Each row is followed by its class number.
[-132   47  -15 -116  164   77  185  183  -48 -116 -559  134  145  257
  136  -43 -385  110 -111   78  -25  188 -129 -126    5   23 -535   -4
  411  442 -161 -427   68 -443   36] -> 2
[-116  136  105 -111  -97  150  296  306   36   44 -499  180 -110  108
  322 -139 -194  147  145   91  -35  -66 -122  -52 -116   87 -425  -92
  688  350 -140 -574  119 -130   26] -> 7
[-170    6  108 -155  145   94  163  191   20  -48 -528   77  -28  180
  314  -63 -164   28   -1  159  252  109   99  -89 -106   18 -598 -209
  401  503 -128 -524  214 -201   11] -> 3
[  81 -247 -194 -303 -178 -113  267  101  -64 -129 -161   24 -372  127
  -51   28  -44   47   50  113  -22 -163  -43 -234  -95   35   87  -72
   30 -188   34 -540   14  246  203] -> 3
[-210 -156  -78  337  -35  163  314  -96 -186 -357  314 -260 -204    4
 -461 -112 -192  194  195   59 -117  -85   -8 -446  181  323  -80  188
  -34  -75  514 -640   -1  240   81] -> 4
[ 153  -71 -278 -280 -196   43  449  121 -149  -40 -238  177  -93  303
  251   89  -69  244  -53   -6 -155 -170 -274 -151 -125  -23  198  184
   61 -128   17 -522 -206  184  188] -> 5
[ 212 -163  290   68 -142    1  213  -87  -97  270  -19 -205  132  458
   44   43   32 -106  186  154  311   28  330   57   11 -427   64 -357
 -386   -4   51   34  287  262  124] -> 3
[-275  101  471 -213  -30  133 -192  238  481   87  169 -375 -218  -66
  -15    3 -186 -142  255  104  151  -53  390   54  128 -176 -110  125
   -6  104 -111 -348  401 -212   88] -> 6
[-225  198  536 -399  -97   68 -182  371  456  203  -87 -169 -101  190
   82   32 -350   80  116   25   99   14  276  179  293 -356   65   54
  267  133 -142 -503  224 -249  266] -> 6
[-148 -243   78  324  167  -29   20 -291   45 -387   33 -351 -398  -56
 -453  -12  -18 -255  -27  143   18   -6  194 -398   99  255 -249   79
 -304  -10  315 -341   42   12   80] -> 2
[-231  127  376 -345   76  234 -247  243  569  125  131 -103  -81  -62
   64   75 -296   46  271  -28  -59  106  364   93  285 -312  -38  151
  153  214 -140 -275  362 -514  184] -> 0
[-273   34  327 -516  189  114 -327  207  693   68  104 -126  -32  -93
   -3  152 -173    8  -15   61  222   56  481  216  266 -282 -344  -11
   14  326 -230 -472  507 -353   77] -> 2
[ 215 -128  271   68 -159 -144  127 -142    3  242   -7  -89   96  445
  -29   31   42   -3  136   93  237 -143  250  -20   83 -404   95 -247
 -343   -9  101 -182  258  330  169] -> 2
[  23 -244 -208  306   92  -88  206 -297 -129 -362  -37  -30 -281   32
 -174  101   30  -91  -31   91  -95 -116  -89 -352  -33  247  -76   77
 -276 -181  346 -338  -69  103   60] -> 0
[ 117  -93   14  292 -143  -86  105 -150 -112  188   66   -6  198  597
   -6   83   83   29  -24  -46  190  145  146   -2  124 -595  449  -55
 -305  -32  177   34  100  357  239] -> 6
[ -77 -108 -382  467  -20   16  -16 -228   -4 -531  271  -87 -489 -202
 -543  106  -12   27  183  -84 -186 -205  -55 -503  242  420  263  339
 -253 -332  529 -349 -146  296  153] -> 3
[ 367 -140  137  195 -127   58  417 -198 -263  160  150 -192  339  498
  240    7  212  -23   61   36  200   93  247   44 -116 -562  390  -91
 -500   32  166   41  152  368   81] -> 4
[-205  150  229  -19   15  170  149  272   39  -70 -560  -44 -242   60
  113 -229  -48   -8  -94  185  252   98  -11    5 -169  274 -722 -297
  649  475 -114 -563  114  -66 -118] -> 6
[ 240 -248  279   67  -38  -66  185 -232 -104  204   15 -223  348  479
  191   65   94 -176  -66  222  446  -83  419   98  -16 -599   12 -351
 -618   58    2  -13  416  305   48] -> 7
[  53 -184 -202  239    5   10  206  -61 -132 -389  -73 -136 -368  -98
 -244   67  -67  -15  175   71  -47 -147   47 -482  -54  263   21  154
 -150 -163  397 -609  -86  245  131] -> 4
[   7 -119 -340  711  -62  -18  203 -388 -177 -460  305 -154 -250    2
 -309   28   58    7   41   95 -103 -164  -31 -406   50  374  228  145
 -540 -375  547 -137  -82  355   45] -> 4
[-171  166  461 -287 -114  244   -3  333  220  159  192 -102  -33   29
  200  -55 -314  132  290  153   71   58  212  137   -2 -142   51  -15
  178  -17 -180 -234  283  -59  106] -> 4
[ -69 -167    3  -33  184   46 -126  -79  -46  108  -75  329  269  124
  421  -58 -137  113 -166 -110  -68  270 -125  -50   57 -257   84 -195
  199   41   72  240  101 -240   82] -> 5
[  68 -127 -187  349   21  -14  238 -211   70 -365  124  -73 -256   54
 -227   63   15   36  118   12 -264 -296  -40 -452  154  171  116  279
 -159 -219  371 -428  -48  133  100] -> 2
[-158 -254 -100 -131  192   62 -105   12 -249  153 -324  108  364   55
  395  -35 -295  128 -164  -74  236  322  -54  -24   64 -106 -121 -364
   16  232   94  146    6 -206   69] -> 6
[ 404 -107  -69  171 -161 -228  219 -223 -418  216 -219   72  269  463
  287  -18  226  -84  -47   55  206   11   22   84 -253 -360  274 -297
 -408    2   44  376   37  352   41] -> 2
[-450  -68  222 -378   97  148  215  327  257   47 -387    2 -217   74
  -12 -107 -510  261  199  153  119  161  199 -220  151  158 -812 -193
  719  498  -67 -899  298 -292  155] -> 1
[ -91 -101 -176  -18  171   19  -86  -91   99   15 -110  210  319  173
  388  -49  139  170 -362 -238   36  250 -137   11   43 -303  132  -64
  189  277  112  126  -21  -97    1] -> 0
[-388  -92 -278  -27  296  -23 -210 -139   39   89 -103  265  414  195
  511   60  -72   -1 -304 -250   61  276 -132   -6  260 -331  -10 -113
  254  231   78  129  129 -369  141] -> 7
[ 402   74   30  503 -172    3  293 -266 -238   12   24 -213  168  440
  217  132  282 -291    2   69  132 -251  136  -64 -121 -368  370 -138
 -463 -289  235  193    3  432  112] -> 5
[ -37 -143 -103  -32  283  -38 -136  -70  104   16 -297  175  397  224
  327   80  -95  122 -347 -226   32  184  -47 -157  219 -352  153  128
  135  216  102  -72  -60 -330   26] -> 7
[-161  131  719 -223   13  163 -339  164  830  109  382 -333 -288 -211
   28    0 -177  -35  237  206  156 -193  524   89  221 -151   59  144
 -130  -44 -215 -150  399  -14   44] -> 5
[ -86 -191  136  -60  105  -12  -51  -10  165   79  -83  153  248  123
  203  -14 -135  140 -202 -240  109  257  -75  -87   63 -251   21 -166
  263   67   62  -95  153  -69    9] -> 1
[-250   13   88  172 -104  241  417  185   45 -181 -246   -8 -118  133
  161 -305   23  100  159  185  146   64  -88  -66 -183  181 -581 -182
  434  498  -30 -492  270  111 -205] -> 0
[  37   74  443 -290   16   97  -80  213  369  151 -114  -68   22  227
  206  169 -364  112   -4  119   64   28  274  100  143 -357   92   81
  -29  -53 -131 -204  146 -158  214] -> 6
[ -55  154  -23 -252  -18  195  237  311   45  -12 -499  308 -148  -24
  285  -45 -203  320  233 -103  -27   33 -103 -108 -136  192 -366   47
  651  347 -152 -487  -45 -143   25] -> 5
[-184  -18 -120   58  178  132  -75   34 -112  -33 -174   72  285  145
  339   60 -160   44 -181 -200  -43  190 -121 -117  134 -257  336   21
  250   94  168   10  -90 -231  172] -> 1
[ 397   -3 -286 -173 -169  -22  244   71  -32 -116 -398  285 -192  157
  220  123  133   65 -106   64  -96 -396 -220 -124 -183  -70   85  139
    5  -47 -123 -449  -67  229  122] -> 3
[  59 -198 -295 -230  105  -32   -2  -98   -1  145 -241  477  177  228
  663   48   75  232 -252 -340  -92  272 -144  -24  -16 -397  325  -65
  174   98   86  134  -30 -120  200] -> 5
[-266  121 -164 -334   69  114  184  325  -29  -14 -684  368  109  168
  437 -129 -158  282   67   23   25   86 -177 -142  -37   98 -547  -64
  707  569 -104 -583  -75 -317   90] -> 1
[ 280 -164  123  103 -203 -148  265 -161  -93  115  -59 -111  109  498
  124    1  231    2   -9   21  113 -130  194 -110  -30 -486  514  -19
 -341  -84  195 -114   38  284  126] -> 1
[ -71 -127  131   -8  195  -55  -15  -92  189  148   25   58  476  232
  266   25  -81  -83 -206 -131   17  215  -56  -51   94 -485  -62  -68
  169  204  -40   65  191 -271   68] -> 2
[ -99 -178 -246  312  -22  -12  -22 -187   36 -313  164  -74 -216   10
 -385  -15    2  160  -35  -72  -80 -114    2 -415  188  166  232  295
 -255 -109  430 -445  -51  194   78] -> 7
[-311  171  618 -250  -85   49 -176  229  660  211  181 -288 -289   89
  134 -179  -14 -131  107  152   94  -10  357  131  144 -271  -45   24
  331  151 -204 -331  416  -97   98] -> 7
[  58  126 -129 -231   20  268  259  278   25 -136 -611  403  -43   60
  503  -70  -69  326   43   45  -18   29  -84 -125 -214   89 -322  -39
  616  412 -106 -414  -65 -164  -18] -> 0
[-340   92  123 -261  124   32   -3  309  -56  -25 -754  138   55  137
  280 -115 -355   97 -114  185  123  -12  -33  -29  -12  144 -780 -369
  527  413 -133 -532   60 -394   96] -> 1
[ 239  -97  138  265 -168  -19  240 -133 -227  132   95 -140  260  323
   -5  -12  -20  103  131  -23  298  122  170  -60 -105 -222  153 -168
 -359   13  231   56   75  413  -21] -> 0
[-234 -241  -75  329   72   40   58 -156  -68 -410  226 -340 -328  -19
 -464  -15  -68   -5   19  157  -22 -117  108 -314  168  217  114   98
 -327 -153  451 -510   98  177   84] -> 4
[-324  139  636 -525   11  186 -251  349  532  212   76  -99  -60  232
   91   53 -318  200   22  165   53   34  467  225  273 -444   53  -44
  246   51 -157 -370  325 -237  300] -> 1
[ -71 -130    3  -90  189   14  -66   -8   56  169 -221  299  237  119
  449    2 -216   74  -58 -154   12  211 -113  -79   36 -252 -173 -258
  353  158  -26   36  232 -303   69] -> 0
[ 223 -269  144  144   12  -68  319 -338   86  165  377 -268  218  342
   84   76   -7 -118  218   72  205   29  438 -290  119 -524   80   91
 -459   15  166   23  324  207  150] -> 6
[-109  148  850 -230 -122  122  -25  285  378  174  140 -461 -256  -10
   55 -137 -146 -206  275  429  171 -175  401  230 -129  -24 -307 -389
   66  -91 -195 -197  444   78   29] -> 2
[-205 -220 -140  376   -3   70  145  -93 -221 -416   46 -223 -358  -27
 -433   -4 -238   -5  178   69 -139  -89  -30 -398  124  304   46   83
 -134 -228  461 -334  -10  143  110] -> 5
[  58 -103 -126  229  -23   13  105  -84  -15 -303  117 -119 -168   90
 -215   91   25  -24  -52  -54  -34 -176  -73 -350  111   59  181  193
 -155 -193  352 -575  -73  272  124] -> 3
[-233   69  133 -154  -20   38  111  306   66   56 -432  274 -184  111
  311 -127 -314  198  203   -1  -28   40  -79 -236 -135   85 -422 -213
  757  202  -56 -602  129 -218  137] -> 0
[-181  264  571   65  -66  347  -51  219  438   32  244 -521 -112   14
  -16  -11 -266 -167  217  143   64  -67  302  -40  133 -177  100  275
   45   54  -76 -172  206  -56  112] -> 5
[ 292 -117   82   84 -127 -124  299 -194 -137  255   38  -31  239  570
   89  110  -76  177   29  -37   99   34  136 -111  129 -485  412   56
 -261  -83  204  -18  -29  298  258] -> 6
[  33  -42 -293 -252 -113  -69  318  221 -127  -54 -461  272 -326  302
   18  207 -294  363 -113    3 -206 -115 -175 -145   18   97  190   99
  325 -252    0 -663 -334  172  319] -> 7
[-173   45 -220  -16  286  -75 -237  -66  -14  143 -201  300  401  -34
  478  140 -127   32 -235 -251  152  254 -208  -89   39  -85   46  -90
  257  162   14   21 -128 -342  106] -> 4
[  60  -50 -198 -318  -92  -90  204  175  -29 -109 -517  144 -235  252
  109  124  -51   87 -247  -71  -67  -79 -224  -19  -63    6    8  157
   59   71 -120 -708 -160 -114  149] -> 3
[-166 -258  -72  217  -55 -158   18 -153 -118 -290   59  -62 -293  -70
 -450  -56  -39   53   57  -44  -64  -91   -3 -257   99  262  -18  -86
 -191 -196  376 -420   21  125   75] -> 1
[ 208 -129 -126 -365  -43  -47  170  -11  137   22 -114  261 -163  241
   74  184 -114  325  -69   10 -127 -239  -54 -211   86  -74  219  135
  -39 -283  -34 -469  -74  177  269] -> 1
[  19  -33  150  180 -108  -17  133 -154 -113  192   -7 -255  137  557
 -152  129  -83  -73   52  -80   44   98  242  -67  263 -534  452   40
 -208  -18  235  -27   67  -31  334] -> 1
[ -83  -99 -124  -29  304  -58 -245  -78  107  -10 -206  137  436   17
  412  102  -69  -74 -327  -79    1   87  -40   26   52 -253 -166 -271
  -87  104   22  139   54 -462   58] -> 0
[ -49  147  210 -106  -20  323  318  257   28  -47 -538   17   25  111
  270  -51 -256  198   24   96  166   31   -9 -144 -134  210 -466  -26
  443  355  -89 -508  -41 -136  -65] -> 1
[ 262   57 -249  462 -123   54  287 -205 -312   -9  -45  -90  199  293
  227  111  210 -144  103   -6  182 -139   33 -149  -78 -154  224  -95
 -353  -51  249   62 -100  359   62] -> 0
[-180  151  157   37   -6  208  236  243   13 -113 -288  -66   55    4
  167 -229 -110   79  105    2  254  180   -5 -206 -157  226 -457  -62
  568  514  -54 -490   39 -142 -165] -> 3
[-202   33 -136  -37  136  169  233  155  -45 -124 -425  356  -84  -88
  419 -134 -220  195   74  105  102  188 -147 -179 -245  380 -625 -146
  561  366 -192 -364  144 -232 -136] -> 4
[ -75  163 -136  -86  124   47  163  181 -108  -75 -659  323    1   92
  115   -8 -179  259 -233   13  215  112 -194 -128 -166  460 -743 -291
  582  385  -93 -748 -134 -149  -74] -> 2
[  10 -119  -81   55   64  -24  -36  -47   92  103  120  124  241  187
  226  -49 -112  137  -84 -206  -39  164  -60 -251  201 -326  289  102
  171   -3  161  -61    5  116  148] -> 7
